Below are the code and all the weights of a small trained network. Each question names an input and a class and asks about switching units off, where a switched-off unit gives its printed mean instead of its output.

import numpy as np


def w(rows, s, z=0):
    codes = np.array(rows[::2]) - 128.0
    scale = np.full(codes.shape[1], s)
    scale[-1] = z or s
    return codes * scale


def norm(h):
    return h / np.sqrt((h * h).mean(-1, keepdims=True) + 1e-5)


def f(y):
    return y / 2 * (1 + np.tanh(0.7978845608 * (y + 0.044715 * y**3)))


def log_softmax(a):
    a = a - a.max(-1, keepdims=True)
    return a - np.log(np.exp(a).sum(-1, keepdims=True))


def net(x, mask):
    res = np.array(x, float).reshape(1, 3) / 4 @ E
    u = 0
    for l in range(2):
        y = f(norm(res) @ A[l][:, :-1].T + A[l][:, -1])
        res = res + np.where(mask[u : u + 5], y, B[l][:, -1]) @ B[l][:, :-1]
        u += 5
    return log_softmax(norm(res)[-1] @ U[:, :-1].T + U[:, -1])


A, B = {}, {}
E = w([
[112,21,71],'x0',
[48,34,238],'x1',
[2,63,136],'x2',
],0.0065)
A[0] = w([
[90,198,91,131],'0.n0',
[80,137,145,125],'0.n1',
[97,49,42,168],'0.n2',
[82,154,197,11],'0.n3',
[64,255,223,105],'0.n4',
],0.011,0.0011)
B[0] = w([
[18,136,159,173],'0.n0',
[185,188,65,146],'0.n1',
[149,101,73,226],'0.n2',
[2,48,170,167],'0.n3',
[132,135,185,253],'0.n4',
],0.0086,0.0047)
A[1] = w([
[118,184,232,74],'1.n0',
[95,18,189,64],'1.n1',
[139,122,203,252],'1.n2',
[231,71,147,100],'1.n3',
[254,10,135,142],'1.n4',
],0.0063,0.0021)
B[1] = w([
[179,87,217,218],'1.n0',
[173,222,57,230],'1.n1',
[117,127,66,250],'1.n2',
[54,113,139,165],'1.n3',
[61,255,135,245],'1.n4',
],0.0087,0.002)
U = w([
[210,216,128,113],'0',
[112,97,206,222],'1',
[24,184,188,31],'2',
[1,135,192,12],'3',
[115,175,72,140],'4',
[47,214,127,102],'5',
[212,21,121,251],'6',
[121,95,113,178],'7',
],0.0094,0.0023)

Each question gives the input, the list of numbers given to net, and the class t.
The units are the neurons (one row each of A and B). Each row of codes is followed by its name. A weight is (code - 128) times the scale printed after its matrix; where a second scale follows, it is the last column's (A, B and U).
mask holds one flag per neuron, layer by layer. A switched-off neuron (its flag False) gives its mean, the last column of its row in B, instead of its output. The means were averaged over made-up inputs and are rounded, as every weight is.
A unit's drop is (log p(t) with every unit on - log p(t) with that unit switched off) / (log p(t) with every unit on - log p(t) with every unit switched off).
The circuit of an input: a set's keep is (log p(t) with only the set's units on - log p(t) with every unit switched off) / (log p(t) with every unit on - log p(t) with every unit switched off). Starting from all 10 units, units are removed one at a time, each time the one whose removal leaves the highest keep (on an exact tie, the one counted first), for as long as the keep stays at least 0.8.
units of the circuit, in order: the units of the circuit, biggest drop first
top k neurons: the k neurons with the biggest drops, biggest first
top k neurons in layer l: the k neurons of layer l with the biggest drops, biggest first
drop when u is switched off: that unit's drop, to one decimal
input [8,1,-2], class 5: top 3 neurons in layer 1 -> [1.n4; 1.n0; 1.n3]
input [1,5,-2], class 5: units of the circuit, in order -> [1.n1; 0.n4]
input [3,0,8], class 6: units of the circuit, in order -> [0.n2; 1.n4]
input [-3,-5,2], class 2: units of the circuit, in order -> [0.n0; 1.n1]
input [7,6,-6], class 5: units of the circuit, in order -> [1.n4; 1.n1]
input [1,6,-4], class 5: top 4 neurons -> [1.n1; 0.n0; 0.n4; 1.n4]
input [6,8,-4], class 5: top 2 neurons in layer 0 -> [0.n0; 0.n3]
input [6,2,-6], class 5: units of the circuit, in order -> [1.n4]
input [1,4,-6], class 5: top 2 neurons -> [1.n4; 0.n4]
input [4,7,-1], class 5: top 2 neurons -> [1.n1; 1.n4]
input [7,4,-1], class 5: top 3 neurons in layer 1 -> [1.n4; 1.n0; 1.n1]
input [3,2,-1], class 5: drop when 1.n4 is switched off -> 1.1
input [5,3,-2], class 5: drop when 0.n2 is switched off -> -0.1
